Below is a small trained network, with its code and all its weights. Each question gives an input and a class and asks what happens when units are switched off, that is, made to give their printed mean instead of their output.

import numpy as np


def w(rows, s, z=0):
    codes = np.array(rows[::2]) - 128.0
    scale = np.full(codes.shape[1], s)
    scale[-1] = z or s
    return codes * scale


def f(y):
    return y / 2 * (1 + np.tanh(0.7978845608 * (y + 0.044715 * y**3)))


def log_softmax(a):
    a = a - a.max(-1, keepdims=True)
    return a - np.log(np.exp(a).sum(-1, keepdims=True))


def net(x, mask):
    res = np.array(x, float).reshape(1, 5) / 4 @ E
    y = f(res @ A[0][:, :-1].T + A[0][:, -1])
    res = res + np.where(mask, y, B[0][:, -1]) @ B[0][:, :-1]
    return log_softmax(res[-1] @ U[:, :-1].T + U[:, -1])


A, B = {}, {}
E = w([
[153,132,135],'x0',
[212,158,183],'x1',
[198,225,197],'x2',
[33,84,252],'x3',
[214,7,107],'x4',
],0.0044)
A[0] = w([
[99,102,120,180],'n1',
[105,140,102,193],'n2',
[114,95,125,69],'n3',
[123,125,169,149],'n4',
[110,101,102,124],'n5',
[172,118,155,77],'n6',
[211,155,87,5],'n7',
[166,134,105,76],'n8',
[119,145,97,151],'n9',
[131,84,153,129],'n10',
[112,135,161,211],'n11',
[111,92,151,143],'n12',
[105,102,126,144],'n13',
[123,118,123,135],'n14',
[129,66,166,178],'n15',
[21,19,24,53],'n16',
[122,101,120,165],'n17',
[98,118,87,157],'n18',
[176,155,108,71],'n19',
[112,117,150,45],'n20',
[160,79,156,94],'n21',
[131,190,123,152],'n22',
[207,166,119,60],'n23',
[115,157,138,134],'n24',
[149,166,92,100],'n25',
[97,218,106,237],'n26',
[223,169,71,30],'n27',
[245,82,208,189],'n28',
[106,115,106,164],'n29',
[124,189,127,148],'n30',
[205,123,83,91],'n31',
[107,209,107,215],'n32',
],0.011,0.0017)
B[0] = w([
[142,97,148,151],'n1',
[142,144,160,146],'n2',
[138,99,113,130],'n3',
[93,94,146,142],'n4',
[155,109,130,142],'n5',
[108,151,90,135],'n6',
[166,201,85,169],'n7',
[154,157,107,136],'n8',
[146,153,149,137],'n9',
[108,82,107,142],'n10',
[94,94,161,153],'n11',
[114,74,129,145],'n12',
[137,98,136,142],'n13',
[133,120,126,131],'n14',
[94,54,107,162],'n15',
[221,10,195,254],'n16',
[139,105,119,142],'n17',
[159,133,156,150],'n18',
[152,185,121,144],'n19',
[117,100,132,123],'n20',
[101,104,68,142],'n21',
[104,159,177,152],'n22',
[148,227,115,166],'n23',
[107,125,158,136],'n24',
[152,184,148,140],'n25',
[102,151,235,187],'n26',
[181,226,92,191],'n27',
[61,140,3,215],'n28',
[149,120,144,143],'n29',
[98,144,180,151],'n30',
[177,168,56,176],'n31',
[105,157,219,175],'n32',
],0.029,0.0054)
U = w([
[120,90,106,2],'0',
[31,60,81,178],'1',
[175,30,159,80],'2',
[2,134,178,93],'3',
[166,164,86,122],'4',
[94,67,49,167],'5',
[80,91,199,212],'6',
],0.0071,0.0077)

Each question gives the input, the list of numbers given to net, and the class t.
The units are the neurons (one row each of A and B). Each row of codes is followed by its name. A weight is (code - 128) times the scale printed after its matrix; where a second scale follows, it is the last column's (A, B and U).
mask holds one flag per neuron, in row order. A switched-off neuron (its flag False) gives its mean, the last column of its row in B, instead of its output. The means were averaged over made-up inputs and are rounded, as every weight is.
A unit's drop is (log p(t) with every unit on - log p(t) with that unit switched off) / (log p(t) with every unit on - log p(t) with every unit switched off).
The circuit of an input: a set's keep is (log p(t) with only the set's units on - log p(t) with every unit switched off) / (log p(t) with every unit on - log p(t) with every unit switched off). Starting from the 12 units with the biggest drops (on a tie, the unit counted first), units are removed one at a time, each time the one whose removal leaves the highest keep (on an exact tie, the one counted first), for as long as the keep stays at least 0.8.
circuit, biggest first: the units of the circuit, biggest drop first
most important unit: the unit with the biggest drop
k most important neurons: the k neurons with the biggest drops, biggest first
drop of u: that unit's drop, to one decimal
input [-3,0,-7,-6,-7], class 6: most important unit : n26
input [-7,-7,6,-6,-2], class 3: circuit, biggest first : (n16 n26)
input [-8,-2,4,2,4], class 5: circuit, biggest first : (n26 n32)
input [-2,7,0,6,3], class 5: 2 most important neurons : (n26 n32)
input [-2,-3,5,-8,-7], class 3: 2 most important neurons : (n26 n32)
input [-6,2,-3,-3,-2], class 6: 2 most important neurons : (n28 n16)
input [2,-8,5,-3,5], class 4: drop of n16 : 0.1
input [0,-2,-2,-5,-6], class 6: drop of n28 : 0.3
input [-4,-6,-6,-1,6], class 2: drop of n20 : 0.0
input [3,3,-7,5,-2], class 2: 2 most important neurons : (n28 n16)
input [-1,-4,4,5,0], class 3: 2 most important neurons : (n16 n31)
